In the rows, 128 means zero.
[112 138 105 107 102 120 174 124 121 159 164 138 145  94 134 136 152 136
 123 165 157 168 127 118 158 113 116 131 108  86 166 131 161] => Q_310
[ 75 168  69 162 157 126  89 127 162  92 130 153 113 148 134 105  96 130
 182 115  79 175 172 154 143  64 149 162 123  85  98 114  83] => Q_248
[ 84 164  32 154 158 120  94 126 149  71 109 156  94 151 131 104  91 120
 213 137  67 163 193 147 131  62 157 175 106  75 106 125  81] => Q_909
[ 64 141  36 148 156 131  81 130 151  83 106 160  96 151 137 140 104 135
 166 132  79 167 180 143 150  64 149 152 113  72 106 117  91] => Q_74
[120 160  79 101 113 145 178 130 124 145 151 156 133 100 138 121 153 126
 132 166 147 150 109 101 140 109 119 128 109  79 147 139 145] => Q_909
[ 71 170  35 154 161 123  92 129 147  82 122 153 108 142 136 119  95 121
 196 122  85 158 168 155 145  72 133 174 120  49 122 129 103] => Q_326
[112 135 120 108 113 115 172 116 146 164 171 151 134 121 140 111 163 137
 101 142 180 171 107 103 152  90 137 116 118  80 121 126 136] => Q_248
[138 145 162 151 120  59 107  97 146 109 146 124  57 154 120 108 116 110
  66 116 112  89 160  70 105  72 186 122 118 112  83 141 115] => Q_909
[125 145 148 137 121  63 115  95 146 122 148 131  77 146 111 132 114 117
  81  99 110 127 136  89 114  76 168 135 126  97 110 140 142] => Q_326
[122 157  96 102 124 138 169 120 140 153 169 155 133 103 164 126 144 158
 119 148 144 141 116  95 149 103 113 120 125  75 137 136 144] => Q_992
[129 162  78  99 113 139 173 129 127 143 156 162 137 105 135 121 153 123
 128 159 141 154 113 106 141 113 121 131 112  79 142 137 148] => Q_909
[117 145 154 156 101  68 109 108 144 119 158 128  66 145 117 131 106 119
  68 103 108 111 151  67 101 100 190 142 126 110  85 138 138] => Q_449
[119 161  74  97 119 136 166 127 125 158 160 161 141  96 128 139 157 121
 113 135 150 156  91  95 150 116 107 120 111  64 148 137 160] => Q_326
[138 129 122 143 105  61 118  98 156 114 160 141  74 153 129 136 110 115
  47 107  96 117 154  78 108  92 151 128 143  95  94 132 149] => Q_74
[106 162  97 112 119 135 161 128 154 151 176 164 139 102 143 115 156 136
 106 126 140 177 112 105 151 101 121 120 128  81 131 138 153] => Q_248
[115 146 157 149 115  58 110 101 178 113 176 128  81 152 127 107 105 115
  67  85  93 133 151  90 116  83 169 122 141 108  89 135 128] => Q_248
[ 66 157  46 142 153 136  89 126 148  83 117 157 109 156 147 135 109 131
 174 135  87 162 173 152 152  76 133 161 120  77 117 114  98] => Q_74
[ 62 168  71 160 160 125  86 133 167  82 127 145 111 146 138  99  97 127
 194 115  75 167 180 149 144  64 148 163 118  88 101 119  80] => Q_248
[133 127 100  88 109 123 176 117 142 160 172 151 147 108 154 129 138 150
 120 155 152 155 115 113 146 118 110 115 132  77 148 133 152] => Q_992
[152 138 165 141 114  53 111  85 159 124 162 128  74 152 140 121  99 139
  58 101 102 100 153  70 104  80 170 124 143 108  85 134 124] => Q_992
[ 73 149  41 159 146 132 101 134 136  90 105 159 106 143 141 137  95 130
 165 144  80 151 173 136 135  64 128 171 115  74 111 119 106] => Q_74
[ 97 172  38 153 154 126 104 128 145  81 118 159 100 144 135 104  93 124
 200 136  75 150 185 145 127  65 144 175 116  77 108 129  90] => Q_909
[105 140 121  92 105 117 177 120 152 159 177 148 136 118 141 109 159 133
 107 145 179 167 101 109 154 111 127 128 117  83 128 127 146] => Q_248
[125 164  78 101 115 138 174 128 130 142 156 162 137 103 141 118 161 127
 125 150 138 158 113 100 140 110 121 127 111  83 146 144 154] => Q_909
[ 73 182  64 162 158 128  92 125 141  89 127 138 104 132 145 121 100 144
 198 125  83 156 198 151 152  66 140 173 112  87 133 126  97] => Q_310
[124 139 169 169 115  55 100 100 162 121 160 126  65 147 120 101 113 116
  47 104 115 117 150  72 109  68 180 125 133 110  71 133 123] => Q_248
[121 131 140 137 107  66 118 104 157 111 154 131  83 154 129 145 111 112
  49 101  88 106 149  77 115  94 152 119 130 104  93 130 140] => Q_74
[ 52 170  77 161 155 126  84 129 168  78 132 144 115 143 139  93 100 124
 198 122  82 171 185 164 148  64 144 168 125  86 104 123  90] => Q_248
[108 138 105  98 115 124 180 105 149 152 183 157 119 111 145 127 154 141
 105 155 177 163 107 104 144 125 129 131 118  79 122 121 146] => Q_889
[142 154 139 139 112  60 121  99 157 103 163 128  77 147 122 109 104 102
  86 103  85 102 165  83 100  92 162 130 129 111  98 145 133] => Q_909
[103 149 156 145 109  72 121  99 149 118 159 132  67 154 124 142 100 129
  87 101 109 139 154  92 109  93 195 150 130 110 104 140 140] => Q_449
[117 130 169 171 109  52 105  86 158 111 167 125  61 143 116 114 110 120
  47 116 110 117 152  67  98  76 181 130 124 114  70 124 128] => Q_889
[115 160  77 107 121 136 158 129 122 157 164 157 132  97 129 136 157 125
 107 141 152 146 101  90 150  98 114 118 116  55 147 140 152] => Q_326
[136 142 172 130 120  65 129  85 162 120 157 130  87 154 148 128 101 141
  80 105 102 116 141  94 116  94 167 131 137 115 100 130 129] => Q_992
[132 129 102  84  97 122 166 119 140 155 166 145 151 108 145 130 133 146
 125 158 145 156 111 113 144 123 109 120 135  79 148 126 147] => Q_992
[ 96 168  80 109 120 149 166 134 129 154 176 163 124 107 156 151 148 141
 115 133 157 155 115  91 148 124 135 128 114  72 142 143 152] => Q_449
[ 69 183  57 166 160 142  94 133 132  96 132 153  94 145 147 132  92 140
 186 125  99 150 181 134 136  78 155 178 106  84 111 126  94] => Q_449
[142 136 163 133 115  65 132  87 164 119 154 135  86 149 143 120 100 140
  88 112  97 121 140  98 109  96 166 140 146 113 102 132 136] => Q_992
[ 64 164  65 157 163 135 105 117 165  82 138 153 105 139 154 117 101 136
 188 125  93 162 171 153 135  95 141 164 130  87 109 120  95] => Q_889
[135 137  98  96 111 124 176 118 131 154 154 157 128 122 132 112 170 129
 117 155 162 145 114  97 138 104 141 121 115  82 128 137 139] => Q_909
[ 54 170  36 164 156 132  83 137 146  80 128 153  86 139 143 123  86 134
 206 127  85 168 196 141 138  82 160 181 112  75 110 131 100] => Q_449
[102 151 163 146 117  76 120 101 146 121 163 130  70 153 129 148 103 128
  76 102 117 130 153  91 117  95 190 139 118 112 102 137 137] => Q_449
[135 142  96 100 109 126 184 118 122 157 155 150 126 122 139 114 161 129
 121 168 176 140 108  99 137 100 132 125 116  72 136 133 132] => Q_909
[121 116 168 171 120  58 120  91 161 114 160 127  71 137 127 107 120 114
  61 122 115 113 150  77  97  97 175 130 129 123  79 130 135] => Q_889
[133 131  79  93 101 114 181 122 134 145 160 155 137 113 131 115 151 121
 133 164 155 164 119 115 139 113 127 126 121  69 144 137 149] => Q_909
[133 149 156 129 116  62 132  92 156 110 151 132  71 158 124 123 107 116
  86 103 102 115 154  90 105  83 181 134 127 112 101 142 126] => Q_909
[127 122 147 133  99  62 125  98 147 122 139 139  79 155 118 150 109 120
  44 115 103 126 136  81 110  83 165 131 128 108  97 124 144] => Q_74
[148 154 131 143 109  61 123  97 155 105 164 133  73 149 123 106 107 100
  81 112  90 102 157  80 100  95 163 136 128 104  90 138 132] => Q_909
[ 61 149  49 149 149 128  94 132 150  80 111 153 105 151 146 139  98 131
 166 136  86 153 176 150 149  73 134 163 117  69 111 119 102] => Q_74
[103 167  43 148 153 132 106 128 144  84 111 163 111 151 133 107 100 118
 196 137  77 149 163 150 131  86 149 170 114  80 104 118  83] => Q_909
[115 141  77 103 110 122 157 129 122 155 160 152 138  94 119 132 150 120
 118 157 157 158 104 103 148 100 108 123 115  54 154 139 159] => Q_326
[ 64 154  44 148 155 130  92 130 155  76 117 152 105 154 145 138  99 124
 175 128  74 150 182 147 151  78 136 155 119  68 106 114  91] => Q_74
[118 129  87  92 117 119 158 121 127 161 160 155 134 107 111 136 155 128
 122 150 162 171 109 115 154  93 126 117 111  59 148 132 151] => Q_326
[ 59 142  56 167 157 118  97 123 170  68 123 154  96 138 135 110  89 127
 193 135  72 172 181 151 132  92 155 177 115  80  90 113  94] => Q_889
[106 136 170 152 119  60 121  84 174 105 166 135  74 146 126 127 110 122
  73 105 101 138 150  96 109  93 182 135 131 117  86 126 133] => Q_889
[133 138 153 128 112  58 132  95 156 108 145 130  83 161 117 129 101 113
  93 103  91 127 155  98 106  84 183 133 125 112 103 137 124] => Q_909
[143 141 146 149 104  59 120  97 147 114 147 132  71 154 118 109 114 111
  71 116 102 101 152  75  96  74 182 132 133 102  88 141 123] => Q_909
[113 133 102 102  99 110 180 123 130 153 168 133 147 104 136 139 145 129
 131 158 155 166 128 119 162 120 121 129 113  70 161 124 149] => Q_310
[ 48 162  73 156 163 120  95 115 178  63 144 145 102 145 153 110 100 128
 196 124  86 164 187 160 144  96 149 166 126  81 103 119  93] => Q_889
[ 74 165  27 156 156 127  83 132 141  82 109 153 100 133 118 111  96 117
 209 134  73 164 167 146 138  69 138 177 115  55 118 124  97] => Q_326
---
[122 118 154 146 188 151 128 123 159 128 124  65 141 189 111 170 113 123
 122 154 131 132  89 116 139 107 173 129  76 144 149 101 126] => Q_637
[125 138 144 136 139 162  88 147 149 116  99 115 141 151  99 174 123 174
 124 184 152 129  88 130  99 177 171 158 121 154 141 143 131] => Q_653
[119 141 152 180  78 171 112 128 136 115 135 113 154 125 113 128 162 118
 133 195 165 119 113 126  99 155 182 150 102 159  88 124 185] => Q_649
[124 128 142 178  90 168 102 146 144 107 121 110 146 147  97 136 158 142
 150 206 187  90 133 135  76 152 157 154  87 153  90 117 169] => Q_575
[126 169 140 161 107 156 148 131 123 113 119 136 147 122 106 155 133 129
  90 171 158 152  77 120 108 161 195 164 115 142 130 127 157] => Q_649
[124 167 131 146 118 166 137 139 125 138 103 148 145 144 100 153 137 147
 102 178 130 147  87 133 120 180 169 149 117 138 147 130 151] => Q_636
[125 138 137 194 105 163 105 136 141 120 142  98 155 141 103 144 151 138
 144 211 178  90 123 140  86 145 178 156  96 162  73 123 174] => Q_649
[123 130 169 141 128 151 108 115 135 114 102 117 122 129 106 156 107 157
  98 165 142 157  69 123 118 176 170 166 112 152 163 140 155] => Q_653
[126 139 132 123 133 166 103 159 133 113  85 131 135 147 107 161 125 161
 128 179 131 134  87 123 117 163 161 149 114 143 141 132 132] => Q_608
[125 141 147 143 141 150  91 167 125 129 105 107 142 168 103 180 130 182
 118 184 118 130  76 124 109 149 162 158 123 152 151 129 129] => Q_637
[131 109 159 150 176 138  73 131 139 153 123  51 158 211 123 167 122 159
 136 176 131 119 111 121 132 117 156 146  82 145 135 117 125] => Q_637
[129 110 138 155 164 165 118 135 161 114  96  83 152 205  92 164 120 153
 137 151 142 112  98 123 121 133 165 131  90 137 145 104 128] => Q_575
[119 151 140 144 111 160 138 136 117 116 113 151 137 126 104 153 130 159
 102 164 144 151  85 124 105 151 164 154 109 145 142 136 146] => Q_19
[120 139 157 167 102 167  99 135 153 106 129  93 131 132 104 135 145 109
 137 205 170 112 130 132  80 132 166 154  85 168  89 115 170] => Q_973
[127 131 162 152 112 149  93 134 111 118  97  99 134 143 109 160 109 167
 109 161 124 146  63 116 116 179 175 175 127 159 147 130 153] => Q_649
[118 115 136 156 186 163 126 124 156 122 115  81 148 181 109 163 112 146
 141 158 144 124 100 130 131  97 169 128  84 141 131 111 126] => Q_19
[120 124 167 140 126 147  96 146 115 131  98  97 129 151 109 173 118 187
 105 168 114 157  56 113 127 159 157 160 127 152 168 133 149] => Q_637
[132 114 152 165 175 138  87 126 141 134 122  58 164 202 115 163 115 134
 135 167 149 106 115 126 122 134 168 156  91 149 126 118 130] => Q_649
[122 134 154 165 104 165  92 134 155 111 125  90 135 141 105 138 148 123
 142 205 168 110 132 136  82 133 168 155  82 172  83 117 166] => Q_973
[135 117 114 149 205 143 117 138 157 141 125  89 151 193 105 175 132 190
 125 180 135 113  95 158 109 126 192 142 114 126 144 127 113] => Q_653
[116 110 148 151 175 169 127 126 156 116 123  69 142 176 109 163 108 129
 137 159 152 128  99 123 124 102 165 126  78 150 126 110 132] => Q_19
[108 138 155 172 131 159 130 125 151 106 137  99 128 125 116 129 151  95
 136 199 195 122 132 140  95 135 169 150  80 172  96 113 187] => Q_159
[111 116 133 174 119 180  76 158 133 127 124 113 144 154 111 141 162 194
 176 212 143  90 128 158  94 127 158 159  98 176  73 143 168] => Q_19
[126 154 146 122 147 154 113 120 139 133 104 166 115 143 112 168 102 206
 121 146 141 129  84 123 155 154 176 136  95 149 128 127 135] => Q_637
[120 146 140 174 117 172 105 145 151 124 128 104 143 138 105 137 147  98
 152 209 166 100 135 146  99 153 152 145  86 162  91 117 171] => Q_636
[125 163 143 125 146 176 131 107 144 139  98 190 119 147 110 150 102 169
 121 141 135 127  97 133 166 181 165 125  92 151 126 125 150] => Q_636
[103 141 146 166 102 175 129 116 146 116 125 126 134 131 113 121 159 143
 140 191 170 127 124 129 103 160 177 134  96 160 101 118 188] => Q_159
[114 144 158 163  94 175 105 113 158 113 131 124 145 123 109 126 147 125
 135 196 173 123 118 126 101 164 170 144  95 151 106 133 173] => Q_653
[125 118 140 159 171 162 136 131 159 110 106  88 143 193  93 161 117 145
 128 157 156 113  99 126 119 125 177 136  84 130 147  97 130] => Q_575
[129 162 137 160 111 152 134 135 123 123 110 138 153 141 102 165 134 158
  95 175 148 141  75 124 108 164 193 162 122 143 131 131 148] => Q_649
[127 131 167 132 114 147  88 133 113 127  99 104 121 139 115 157 109 175
 111 154 113 159  65 109 131 168 158 161 112 159 156 129 149] => Q_637
[129 145 144 140 126 160  75 161 137 119  89 107 143 176  95 176 125 189
 127 191 126 121  94 122  88 156 165 158 128 154 138 125 121] => Q_973
[119 133 162 116 120 155  88 141 118 120  94  92 121 139 104 158 108 187
 113 154 127 150  76 136 115 180 158 169 120 150 152 133 164] => Q_539
[129 166 130 162 112 154 122 143 119 119 110 134 146 139  99 157 125 172
 108 173 149 133  84 122 105 172 192 166 123 140 127 132 141] => Q_649
[103 143 151 171 102 176 139 115 144 114 132 118 136 127 109 117 156 113
 131 183 169 135 122 121 102 158 165 130  94 154 114 118 194] => Q_159
[117 129 142 170  97 178  64 152 144 128 110  96 137 158 101 136 164 181
 163 212 141 100 137 144  88 138 167 162  98 166  80 140 174] => Q_973
[111 134 160 134 127 151 103 125 117 124  87 105 129 152 114 152 119 178
 116 165 125 159  75 121 119 175 169 160 127 163 156 126 155] => Q_159
[136 121 112 158 203 172 114 137 138 160 118  95 182 229 115 159 138 169
 130 181 104 114 105 129 138 122 147 126 108 108 155 131 129] => Q_608
[126 116 131 177 103 179  76 160 136 121 107 119 139 161  99 140 166 202
 169 206 159  82 132 150  88 155 163 164  94 158  88 136 175] => Q_575
[122 115 108 148 210 139 132 141 138 145 118  67 147 201 115 163 136 188
 135 168 128 125 104 152 116 118 181 133 125 132 146 114 123] => Q_159
[108 122 151 168  93 186 119 130 139 116 141 120 150 134 112 137 161 141
 141 202 165 117 115 127  92 138 156 131  97 162  92 125 178] => Q_19
[120 128 164 119 113 162  91 141 123 119  99  83 130 149 100 167 111 184
 109 164 127 150  68 129 107 180 160 159 122 153 147 127 163] => Q_539
[124 137 147 191 103 157 110 133 143 111 142 100 150 133 108 143 152 117
 139 212 185  94 126 138  84 142 178 163  88 169  75 120 174] => Q_649
[135 119 135 138 169 147  80 133 141 140 102  76 158 199 116 140 115 140
 145 167 123 118 116 128 137 128 151 141  82 128 135 120 121] => Q_608
[129 106 146 153 179 149  83 126 141 138 120  69 160 194 121 159 115 151
 147 165 144 115 121 130 123 112 145 142  82 148 126 122 126] => Q_19
[140 118 114 160 198 140 141 138 145 136 134  91 155 193 112 180 132 163
 117 164 132 108  93 149 117 113 194 137 112 136 130 112 119] => Q_649
[123 125 149 176 102 167 107 141 146 105 126 114 142 149 100 133 156 140
 145 202 188  91 128 143  86 146 161 155  83 159  89 113 174] => Q_575
[126 167 129 145 119 169 131 143 127 133  97 149 140 139 101 154 132 145
 110 172 126 146  89 131 121 184 165 149 115 142 147 131 151] => Q_636
[112 128 143 167 124 174  72 147 157 121 117 110 137 145 106 141 156 181
 163 218 170  97 125 159  98 149 181 167  98 168  81 150 167] => Q_653
[124 160 139 110 145 165 120 109 148 128 104 169 117 143 102 160  96 209
 121 131 150 121  98 141 146 171 171 132  93 139 120 127 150] => Q_539
[122 158 147 108 151 165 124 103 150 125 105 173 114 146 104 161  89 197
 117 125 148 120  99 135 151 169 162 131  87 143 123 125 148] => Q_539
[129 163 136 159 113 156 138 140 122 113 118 138 143 131 100 164 128 147
  96 173 153 137  80 121 100 171 188 165 117 148 131 129 149] => Q_649
[124 125 130 157 182 166 124 128 163 138 101  76 153 196 102 164 119 129
 142 166 130 122 104 133 141 139 167 126  91 141 139 109 131] => Q_636
[123 126 122 167 216 165 115 123 139 161 122  72 181 229 118 156 138 173
 134 169 128 128 112 128 132 134 152 125 124 123 159 124 143] => Q_159
[135 139 137 204 112 159  99 137 143 131 134 107 175 150 113 146 172 108
 138 202 150 104 124 141  95 129 158 160  97 157  97 136 183] => Q_649
[117 148 143 122 153 164 129 100 145 126  91 172 110 144 117 153 107 196
 127 137 146 138  96 127 149 172 179 133  94 164 127 127 153] => Q_159
[129 134 138 158 127 157  92 163 127 120  99 102 159 166 100 184 138 174
 123 185 132 121  81 125  93 174 172 166 136 159 137 137 139] => Q_649
[119 130 155 165  80 178 125 123 143 103 127 135 139 134 102 123 153 132
 130 182 186 112 121 120  97 166 160 138  85 147 107 113 181] => Q_575
[123 126 146 132 115 166  95 152 116 119  80 110 122 145 104 149 112 185
 121 175 112 150  65 120 126 166 162 158 120 139 151 137 149] => Q_608
[114 122 140 160 189 155 136 120 165 123 105  66 147 193 108 161 126 130
 131 162 145 140 101 125 127 115 181 129  88 148 145 107 139] => Q_159
[112 137 150 151 112 166 109 138 151 113 138  91 138 139  98 141 145 134
 138 196 174 103 126 152  86 147 164 149  85 157  88 116 179] => Q_539
[121 113 150 156 182 153 125 130 158 126 121  61 139 188 108 171 118 143
 127 164 133 130  89 117 136 108 177 134  82 147 144 106 128] => Q_637
[129 131 158 155 108 159  94 137 113 119  97  96 136 142 110 163 113 171
 113 167 124 147  65 114 113 177 177 173 127 161 140 134 158] => Q_649
[126 158 135 130 149 180 129 113 143 138  98 175 119 150 104 155  94 182
 126 145 132 124  90 132 160 185 164 123  99 149 126 123 148] => Q_636
